In the rows, zero is written as 128.
Each row of numbers stands for one element and depends on some of the facts below. Use the named rows to name the rest.

Facts:
druke: points at; pleken: refers to; zadrolor: belongs to class; tebrokik: uses
bimetan (zadrolor 223)
bimun (druke takon) (zadrolor 183)
bizom (druke gradrir) (zadrolor 183) (tebrokik forim)
bola (zadrolor 183)
bonilo (pleken pigan) (zadrolor 223)
bozas (druke fleskil) (zadrolor 183)
branorel (druke tadra) (pleken nunek,bizom) (zadrolor 223)
brasku (zadrolor 183) (tebrokik plodrolam)
brason (zadrolor 183) (tebrokik bimun)
brutam (zadrolor 183)
bruve (druke stibrar) (pleken drekir) (zadrolor 183)
debror (zadrolor 183) (tebrokik tuskozes)
ditu (druke pleza) (zadrolor 223) (tebrokik bozas)
dofli (druke dunun) (zadrolor 183)
dradrir (druke resom) (zadrolor 183)
draskel (pleken rostok,plodum) (zadrolor 183) (tebrokik ruflo)
drastor (druke kudris) (zadrolor 223) (tebrokik stustir)
drekir (druke mostudror) (zadrolor 183) (tebrokik staser)
drifebur (zadrolor 223) (tebrokik zadrak)
drogrek (druke tralifal) (zadrolor 183) (tebrokik misun)
dunun (druke kogis) (zadrolor 223)
faklin (druke zudram) (pleken vostun,pudran,bizom) (zadrolor 183) (tebrokik mapom)
fatruze (druke plupli) (zadrolor 183) (tebrokik kirel)
fleskil (druke bizom) (pleken gebrak,vebroke,zadre) (zadrolor 183)
flestas (druke drifebur) (zadrolor 223)
flidur (zadrolor 223)
flifun (zadrolor 223) (tebrokik steza)
fligrer (druke rostok) (zadrolor 223)
flisuk (druke brasku) (pleken drastor) (zadrolor 183)
flostum (zadrolor 183) (tebrokik plodum)
forim (druke lene) (zadrolor 183) (tebrokik drastor)
fupam (druke selum) (pleken grogir) (zadrolor 183) (tebrokik troska)
gafla (druke bozas) (pleken klesak,klezi) (zadrolor 183) (tebrokik sketako)
gazar (zadrolor 183)
gebrak (druke klustisas) (zadrolor 223)
gekogror (zadrolor 183)
gini (pleken ditu,poflur,plodum) (zadrolor 183) (tebrokik bizom)
gokazen (druke dradrir) (zadrolor 223) (tebrokik stovomar)
gradrir (druke zadrak) (pleken ludupun,nunek,grotril) (zadrolor 183) (tebrokik klibru)
grirom (pleken flestas) (zadrolor 183) (tebrokik ratrum)
grobrok (druke stustir) (pleken fligrer,brasku,kotil) (zadrolor 183) (tebrokik bruve)
grogir (zadrolor 223)
grotril (zadrolor 223)
grufu (zadrolor 183) (tebrokik paken)
grukal (druke klonal) (zadrolor 223) (tebrokik draskel)
grulan (druke flisuk) (zadrolor 183) (tebrokik drekir)
gruve (druke skibivem) (zadrolor 183) (tebrokik bimetan)
kagral (zadrolor 183) (tebrokik kekigro)
kagruk (druke faklin) (zadrolor 183) (tebrokik veflos)
kame (druke zadre) (zadrolor 183)
kekigro (pleken pliplas) (zadrolor 223) (tebrokik pegro)
ketove (druke nunek) (zadrolor 183)
kevi (zadrolor 223)
kirel (druke kame) (pleken staser,skibivem,vedro,mostudror) (zadrolor 223) (tebrokik tadra)
kiskol (druke stutron) (zadrolor 183) (tebrokik grufu)
klastan (druke kirel) (zadrolor 183)
klesak (druke pegro) (zadrolor 223)
klezi (zadrolor 223)
klibru (pleken drifebur,klesak) (zadrolor 223) (tebrokik brasku)
kloduku (druke flostum) (zadrolor 183) (tebrokik drogrek)
klogek (druke stisitram) (pleken bozas,veso,kevi,brutam) (zadrolor 183)
klonal (zadrolor 183)
klopal (druke gazar) (zadrolor 183) (tebrokik gruve)
klustisas (druke sezos) (zadrolor 223) (tebrokik skupek)
kogis (druke draskel) (pleken flifun) (zadrolor 223) (tebrokik rila)
kotil (zadrolor 183) (tebrokik brason)
kudris (druke pliva) (zadrolor 183)
lene (druke gokazen) (pleken kagruk,nuki,testom,vostun) (zadrolor 183)
litris (pleken ruflo) (zadrolor 183)
ludupun (druke sidan) (zadrolor 223) (tebrokik debror)
lutul (zadrolor 223)
mapom (druke nofifle) (zadrolor 183)
mepobon (pleken kagral,zibul,grukal,flifun) (zadrolor 183)
misun (druke ditu) (pleken nare,grotril) (zadrolor 223)
mostudror (druke branorel) (zadrolor 183)
motan (druke pigan) (zadrolor 183) (tebrokik nutrokon)
movor (druke kloduku) (pleken poflur,grotril,kloduku) (zadrolor 183)
nare (druke fatruze) (zadrolor 223)
nasto (druke skufem) (zadrolor 183)
nofifle (zadrolor 183) (tebrokik redren)
noklil (zadrolor 183)
notrekla (pleken plodum) (zadrolor 183) (tebrokik mostudror)
nozek (pleken testom,dunun,grukal) (zadrolor 183)
nuki (druke grobrok) (zadrolor 223) (tebrokik fatruze)
nunek (zadrolor 183)
nutrokon (pleken stoflal,sezos) (zadrolor 183) (tebrokik movor)
paken (pleken nare,ruflo,gekogror) (zadrolor 183) (tebrokik pitrar)
patibra (druke tugu) (pleken rila,grogir) (zadrolor 183) (tebrokik vakal)
pegro (druke nozek) (pleken dradrir,sketako) (zadrolor 183) (tebrokik vostun)
peklu (pleken ruflo) (zadrolor 183) (tebrokik sidan)
pigan (druke grulan) (zadrolor 183) (tebrokik ludupun)
pitrar (druke klastan) (pleken skupek,plunus) (zadrolor 183) (tebrokik litris)
pleza (druke klopal) (pleken ditu,tuskozes) (zadrolor 223) (tebrokik stuklar)
plifek (druke rila) (pleken voklar) (zadrolor 183)
pliplas (zadrolor 223)
pliva (druke ludupun) (pleken bozas,kiskol,ruflo) (zadrolor 183)
plodrolam (zadrolor 183) (tebrokik ketove)
plodum (zadrolor 183) (tebrokik grulan)
plunus (zadrolor 183) (tebrokik kagruk)
plupin (druke dofli) (pleken voklar,dradrir,redren,ruflo,gazar) (zadrolor 223)
plupli (druke flestas) (zadrolor 183) (tebrokik grobrok)
poflur (druke vostun) (zadrolor 183)
pudran (druke brutam) (zadrolor 223)
ratrum (druke veflos) (pleken gazar) (zadrolor 183) (tebrokik flostum)
redren (zadrolor 183)
resom (druke motan) (pleken drogrek) (zadrolor 183)
rila (druke bimetan) (zadrolor 223)
robelak (pleken gokazen) (zadrolor 183)
rodrifluk (druke skupek) (zadrolor 223)
rostok (druke mapom) (zadrolor 223) (tebrokik gini)
ruflo (druke grukal) (zadrolor 183)
sabes (druke klesak) (pleken klezi) (zadrolor 183) (tebrokik nunek)
selum (druke misun) (zadrolor 183) (tebrokik fligrer)
sezos (druke kiskol) (zadrolor 183) (tebrokik mepobon)
sidan (pleken plupli,kloduku) (zadrolor 183) (tebrokik stoplo)
sketako (zadrolor 223) (tebrokik rostok)
skibivem (zadrolor 183)
skufem (druke gebrak) (pleken rodrifluk,poflur,soskom,mostudror) (zadrolor 223) (tebrokik pliva)
skupek (zadrolor 223) (tebrokik tuzon)
sodras (druke debror) (pleken drogrek) (zadrolor 183)
soskom (druke noklil) (zadrolor 183)
staser (druke nutrokon) (zadrolor 183) (tebrokik pleza)
steza (pleken kagruk,skibivem) (zadrolor 183) (tebrokik peklu)
stibrar (pleken stoflal,pliplas) (zadrolor 183) (tebrokik soskom)
stisitram (druke voklar) (pleken forim,sketako,grukal) (zadrolor 183) (tebrokik sezos)
stoflal (druke plodum) (zadrolor 223) (tebrokik pigan)
stoplo (druke zevik) (pleken brason,plodrolam,ditu,staser,skibivem,mostudror,gazar) (zadrolor 183) (tebrokik ditu)
stovomar (pleken plodrolam,klastan,zadre) (zadrolor 183) (tebrokik kotil)
stuklar (pleken bola,tagral,zudram,grulan) (zadrolor 223) (tebrokik stisitram)
stunadel (druke vadril) (zadrolor 223)
stustir (druke flidur) (zadrolor 183) (tebrokik klezi)
stutron (druke nuki) (pleken flestas,bimetan) (zadrolor 223) (tebrokik stibrar)
tadra (pleken trovatrim) (zadrolor 183) (tebrokik stoflal)
tagral (druke grirom) (zadrolor 223)
takon (zadrolor 223)
testom (zadrolor 223) (tebrokik kloduku)
tralifal (druke vebroke) (zadrolor 183) (tebrokik veso)
trirul (pleken fligrer,kevi,gazar) (zadrolor 223) (tebrokik kagral)
troska (druke drogrek) (pleken voklar,bola,tuskozes,fatruze) (zadrolor 223) (tebrokik klopal)
trovatrim (druke soskom) (zadrolor 223)
trudrak (druke kotil) (pleken fligrer,dunun,vostun) (zadrolor 183)
trutuflur (zadrolor 183) (tebrokik fleskil)
tugu (druke kevi) (zadrolor 183)
tuskozes (zadrolor 183) (tebrokik rodrifluk)
tutra (druke trutuflur) (zadrolor 223) (tebrokik klonal)
tuva (druke rodrifluk) (zadrolor 183)
tuzon (druke stunadel) (pleken lutul) (zadrolor 223) (tebrokik faklin)
vadril (zadrolor 183)
vakal (pleken nofifle) (zadrolor 183) (tebrokik trovatrim)
vebroke (druke staser) (zadrolor 223)
vedro (zadrolor 183)
veflos (druke pliplas) (pleken nunek,fatruze) (zadrolor 183) (tebrokik gradrir)
veso (druke lutul) (zadrolor 183)
voklar (druke bruve) (zadrolor 183)
vostun (zadrolor 183)
zadrak (pleken tralifal,vostun,flifun) (zadrolor 223)
zadre (druke trovatrim) (zadrolor 183)
zevik (pleken brason) (zadrolor 223)
zibul (zadrolor 183) (tebrokik skufem)
zivun (pleken dradrir,flostum) (zadrolor 183)
zudram (druke tuzon) (zadrolor 223) (tebrokik pudran)

Some elements and their rows:
[119 142  72 139 131 105 121 112 124 113 138 131 122 120 114 103 147 114
 121 124 120 127 110 133 125 129 127 106 125]: stoplo
[151  56 149 132  93 113 131 148 128  50 124 158  79 171  54 183  92  95
  96  94 224 103 133 123 187 113 150 141  72]: staser
[124 119 121 110 128 119 137 135 107 111 133 126 137 119 130 107 127 122
 114 139 151 127 108 127 118 121 129 123 108]: voklar
[121 142  97 113 125 105 134 123 113 112 128 130 125 130 119 111 140 113
 117 125 142 119 111 124 119 133 125 115 123]: tuva
[131 128 121 120 124 126 131 138  96 114 131 110 152 102 127 100 134 113
 124 135 131 160 104 124 152 102 154 143  80]: plupli
[118 165  82 140  89 114 125 124  92 106 135 104 133  92 107 130 163 122
 133 100 121 129  95 120 147 156 148 144 118]: sabes
[116 134 128 100 114 115 134 147 101 107 134 110 160 101 117 104 131 119
 121 130 148 155  99 120 134 117 135 137  96]: tralifal
[122  88 103  97 128 122 129 119  96 110 152 136 155 135 134 109 137 123
 130 145 150 130 127 126 123 131 131 110 114]: drogrek
[131 120  62 126 129 109 115  98 106 111 152 137 134 139 114 113 151 112
 145 111 114 128 139 127 140 132 143 114 128]: sodras
[168  51 157  76 171 175 147 156 135  93 143 130  44 198  52 180 121 113
 100  63 229 132  72 119 225 155 156 140  86]: flostum
[124 133  98 122 144 123 132 111 119 117 138 120 131 113 146  95 138 129
 113 136 122 117 111 133 114 130 123 113 122]: stustir
[128 148  96 129 135 115 119 109 117 107 152 115 132 107 117 104 137 121
 118 114 115 119 125 130 128 136 130 119 127]: steza
[126 145  87 129 133  98 116 117 116 110 142 127 121 125 109 113 140 113
 118 112 124 122 115 127 127 132 128 110 129]: klogek
[127 115 123 110 129 124 139 132 107 115 133 123 133 125 137 105 122 125
 109 140 146 124 109 126 122 115 139 119 102]: zadre
[120 166 110 113 128 131 156 151 110 116  94 106 115  94 155  70 124 139
  96 154 103 120  83 154  83 147 127 144 105]: pigan
[121 135 127 105 116 114 127 146  92 115 139 106 157  99 126 106 130 120
 121 125 138 154 102 116 136 112 148 141  83]: kiskol
[129 139 181 122 108 142 130 165 136 174  97 119 159 127 136 147 125 135
 165 133 110 170 148 112 143 110 139 167 128]: zudram

Which element is each row?
No name comes twice in this set of rows, the named rows included.
[107 112 104 103 132 106 143 121 117 119 119 150 110 151 142 117 123 125
  96 158 173 106 102 129  88 136 112  90 126] -> veso
[129 135 108 111 130 109 145 125  91 123 116 119 138 133 145  99 133 118
 115 143 127 132 107 113 117 111 151 122  99] -> kagruk
[114 119 161 142  93 154 146 141 137 170  87 136 133 124 151 164 136 150
 165 152 127 133 126 129 129 149 119 162 155] -> klesak
[126 124 127 154 138 141 116 110 181 164 106 151 114 149 132 149 123 143
 155 142  99 119 159 143 120 142  95 125 189] -> misun
[127 144 144 151 124 143 108 132 165 166 118 136 133 134 124 155 128 138
 162 122  98 142 154 132 133 136 109 138 173] -> skufem
[139 126 124 127 147 139 138 118 113  98 144 106 131 116 132 104 131 126
 115 120 121 113 125 125 133 130 137 126 115] -> vadril
[116 166 138 139 119 136 111 133 154 178 122 122 157 111 145 136 139 145
 168 135  74 156 159 129 113 134 107 139 177] -> kirel
[133 126 123 125 143 136 134 122 117 101 149 116 127 111 127 107 128 129
 109 123 131 117 121 137 126 132 129 124 115] -> noklil
[122 128 160 122 120 141 135 141 149 174  87 137 162 132 146 136 121 133
 166 163 108 158 145 123 124 119 113 149 155] -> rostok
[161  60 146 102 140 144 137 154 128  83 132 143  52 197  61 183 109 106
  95  76 224 125  93 118 208 134 166 139  74] -> grulan
[170  94 109  97 178 147 128 138 138 105 147 133  20 220  35 193 142 102
 111  29 201 136  75 113 230 166 164 125 112] -> ratrum
[109 146  82 119 122  92 113 122 121 108 149 131 120 120 108 120 143 120
 116 111 140 119 112 130 118 146 116 104 138] -> plifek
[115 122 167 120 108 142 128 149 154 168  97 147 148 137 135 150 119 136
 153 158 134 153 137 131 126 127 108 143 150] -> vebroke

Now the same elements, written a new way:
Named rows:
[133 139 122 117 112 128 108 120 172 112  84 181 157 127 137 102 125 132
 140 118 162 111 147 128 133 103 123]: zevik
[127 141 133 103 110 118 127 128  66 123 153  97 137 103 115 113 125 137
 106 119 109 106 110 119 114 134 129]: flisuk
[ 76 138 163 103 174 166 133 154 136  90 104 152 118 123  92  19 111  36
 146 165  78 226  70 180  79 185 125]: ratrum
[116 139 125 129 131 126 135 149  92 124 142 109 132 122 112 129 130 143
  92 120 102 116 150 143  99 113 115]: fleskil
[126 147 137 132 120 129 127 127  88 123 145 109 131 124 125 133 118 126
 102 133 107 132 124 128 109 115 132]: stovomar
[132 146 142 134 111 135 103 115 111 127 160 123 126 122 137 121 107 100
  89 134  96 143 108 106 110 108 150]: notrekla
[117 129 119 131 136 121 121 160 109 121 153 116 123 118 115 132 136 132
  79 107  85 111 148 134  90 103 123]: movor
[123 125 127 136 132 125 126 138 122 138 161 104 111 127 124 142 132 113
 121 125 102 139 117 120 129 130 130]: poflur
[146 125 100 120 115 115 100 125 186 127 111 151 138 121 142 162 153 122
 175 127 168  85 140 124 158  97 136]: stoflal
[114 112 145 147 132 119 151 155 138 142 123  54 109 126 107 142 158 151
  99 125 118 107 122 152 103 130 125]: ruflo
[143 109 102 146 134 142 111  85 193 134  85 169 133 133 159 121 128 130
 166 110 150 127 144 159 133 106 102]: flidur
[135 130 137 131 125 133 133 110  95 139 156 104 118 129 133 145 117 116
 133 152 119 148 100 117 141 152 146]: tralifal
[123 125 128 135 134 124 136 136 108 137 150  99 112 130 122 148 131 122
 130 132 108 137 115 127 131 138 131]: tuva
[121 129 133 133 129 129 137 130 107 140 154  99 116 130 123 140 126 127
 127 136 114 142 121 128 136 138 125]: vedro
[122 127 138 129 123 138 138 126 104 146 157 108 118 131 123 133 122 132
 117 140 118 133 127 130 136 144 122]: brutam
[110 123 116 129 139 119 140 162 115 139 157  87 113 125 107 156 149 136
 122 120 107 112 148 146 126 123 108]: ketove
[122 130 131 101 104 126 133 126  82 149 167  85 128 107 113 124 132 136
 127 125 124 101 118 124 149 149 113]: brasku

Which element is each row?
No name comes twice in this set of rows, the named rows included.
[140 132 112 119 119 124 104 127 167 109  89 174 152 121 140 122 135 129
 143 118 159  95 147 130 124  98 133] -> klibru
[134 133 138 118 111 131 135 118 103 139 164 102 125 120 127 133 119 125
 131 147 120 142  90 107 152 157 154] -> motan
[147 121 124 117 112 135 113 103 182 128 102 178 141 129 150 116 124 121
 168 137 174 123 121 112 165 135 141] -> drifebur
[105 106 153 140 168 121 179 130 123 122 107 139 108 154 112  55 100 145
 113  88  89 219  96 107 121 195 104] -> staser
[115 139 134 134 122 131 154 149 126 141 155 109 127 131 114 142 128 144
 121 150 117 146 120 122 148 145 142] -> dradrir
[132 123 120 118 119 129 120 117 185 129  95 170 142 132 136 112 133 134
 166 123 172 116 141 126 158 126 117] -> kevi
[171 125 107 147 115 134  87  57 171 133  99 144 129 133 181 168 126  99
 186 139 170 119 118 132 146  92 142] -> nuki
[118 113 126 125 137 138 143 147 103 145 163 114 118 126 116 133 132 149
  98 124 111 113 153 140 128 141 109] -> nunek
[113 147 147 136 113 134 140 123 109 146 144  89 125 135 117 129 121 127
 133 140 125 148 123 132 145 135 114] -> gazar
[154 112 141 132 142 131  87  88 167 118  90 157 113 153 161 137 124  73
 176 140 182 131 129 115 136 116 130] -> klustisas
[125 112 107 115 126 126 125 142 190 131  97 174 141 128 126 115 146 150
 151 106 166  92 167 139 150 120 101] -> bimetan
[124 123 129 129 130 131 136 134 102 139 156 106 116 127 123 142 128 127
 118 138 113 131 125 128 131 142 129] -> drogrek
[145 129 117 126 112 132 124 125 209 125 105 193 148 132 145 131 126 132
 166 154 171 138 113 103 174 139 171] -> gokazen
[129 123 110 159 136 141 125 105 116 151 150  85 107 127 142 165 132 122
 129 128  97 132 140 172 109 108 103] -> stustir
[153 135 118 115 123 127 113 104 135 100  84 185 157 124 151 121 119 127
 153 135 168 118 123 118 130 125 153] -> kogis

The same elements again, as new rows of numbers:
Some elements and their rows:
[131 107 144 108  91  94  90 101 173 120 146 125 135 116 105 152 134 152
 176 102 102 112 159 138 129 179 151 154  96  89  93 140]: kloduku
[135  92 139 115  90 113 100  97 167 131 137 125 142 109 102 157 144 164
 176  93  86 140 155 141 129 174 153 143  77  95  92 119]: fatruze
[107 108 133 111  97  84  67  89 194 113 146 131 118 121 132 143 139 149
 183  99 111 110 185 144 137 153 160 166  96 118 123 148]: movor
[116 100 143 152 129  91  81  91 162 107 159 158 121 103 119 173 118 137
 151 132  97 108 124 133 140 185 175 158  84 100  67 144]: stunadel
[120  99 146 130  81  91  77 106 182 122 147 128 120 117 134 148 136 153
 181 112  96 120 181 159 131 159 149 159  95  99 113 126]: sidan
[117  99 142 152 128  91  81  89 161 108 156 159 121  99 117 171 119 138
 151 130  97 110 123 133 140 186 176 158  81 100  66 143]: vebroke
[111  93 130 146 138 101  82  77 167 110 150 156 124 100 114 171 124 140
 151 123  98 121 121 126 143 182 181 156  73 114  78 147]: drastor
[109  85 118 145 159  80  75  82 177 101 160 145 137  87 120 176 108 133
 169 111  96 138 112 122 156 169 186 151  80 118 105 152]: rodrifluk
[101  93 138 165 120  96  69  85 175 114 154 161 106 100 142 163 127 141
 147 135  94 120 150 149 144 164 178 166  74 119  88 134]: klibru
[138 102 134 112 102  95  85  97 171 120 137 128 137 115 106 154 124 148
 182 106 101 120 151 137 129 181 145 150  98  96 105 135]: plodrolam
[158 135 182  97  67  48  57 118 163 101 163 209  74 101 144 137 147 155
 158 101 130  49 207 153 130 197 109 189 140 118  77 138]: stisitram
[120  96 123 144 145  85  75  82 166 104 145 164 118  90 122 174 112 130
 155 128 114 109 122 127 147 193 169 157  89 117  89 157]: fligrer
[121 100 137 119  85 102  78  86 181 124 126 140 111 121 134 146 139 151
 178 115 111 114 180 151 127 172 145 160 100 112 107 134]: klogek
[150 145 162  99  77  61  74 114 162  98 151 160 105 129 115 143 117 137
 168 128 133  41 171 139 117 207 120 178 141  79  70 156]: staser
[114  98 139 148 129  97  86  82 164 107 151 159 119 103 115 171 125 138
 150 129 100 107 122 127 139 190 175 162  81 106  65 148]: tagral
[114  99 142 151 127  90  79  91 163 108 158 157 120  99 119 172 123 138
 145 131  98 109 125 132 141 186 175 161  80 103  66 146]: grogir
[133 103 125 101 108  82  83  92 178 111 138 129 135 107 110 156 129 148
 187  98 117 115 154 129 139 182 148 154 104 105 110 155]: bimun

Name these rows:
No name comes twice in this set of rows, the named rows included.
[146 110 142 119  99  91  84 107 167 120 136 130 135 118 107 155 120 146
 181 115  96 112 150 142 121 182 136 151 104  89 102 127] -> skibivem
[ 92  94 137 158 132  77  65  82 185 100 166 158 107 101 149 162 124 139
 158 124 104 111 154 143 154 157 187 171  84 121  94 153] -> misun
[113 155 148 117  71  69  79 116 180  95 154  95 125 172 108 139  99 124
 174 166 127  32 161 142 113 186 153 182 130  43  78 178] -> plodum
[113  96 126 141 143  81  76  82 171 101 154 158 122  90 119 174 119 135
 154 122 112 111 123 125 152 189 177 163  85 112  82 161] -> pudran
[124  92 143 130  79  91  71 112 181 124 136 134 116 103 142 154 135 151
 173 122 105 116 182 163 133 176 135 158  97  99 117 127] -> nozek
[131 141 148  98  71  72  81 105 168 100 145 135 106 138 114 144 124 138
 164 141 145  41 171 136 124 212 133 181 134  70  71 175] -> drekir
[134 108 128 123  98 106  67  79 178 126 118 142 111 131 125 139 124 140
 184 121 100 113 171 156 115 159 138 157 102 122 121 121] -> stoplo
[130  95 137 110  95  97  95 104 173 123 142 122 139 106 109 161 138 157
 176  99 100 129 156 137 135 184 150 148  86  88  99 136] -> bizom
[107  97 145 174 123  93  66  94 171 107 155 164 103 107 144 163 115 135
 152 144  91 109 145 156 136 162 168 166  84 115  86 127] -> zevik
[109  90 127 146 150  73  72  88 176 100 161 149 130  86 120 176 116 133
 164 117 103 122 122 126 155 177 183 159  82 111  98 156] -> klezi
[121 117 152 129  75 113  77  95 176 128 143 135 115 140 121 136 141 156
 170 117  86 106 183 159 113 149 153 166  87 101  93 115] -> notrekla
[ 94 134 148 144  41  98  77 118 186 113 133  92 106 169 144 136 111 134
 158 199 136  38 189 169 111 195 136 182 122  38  80 169] -> grirom

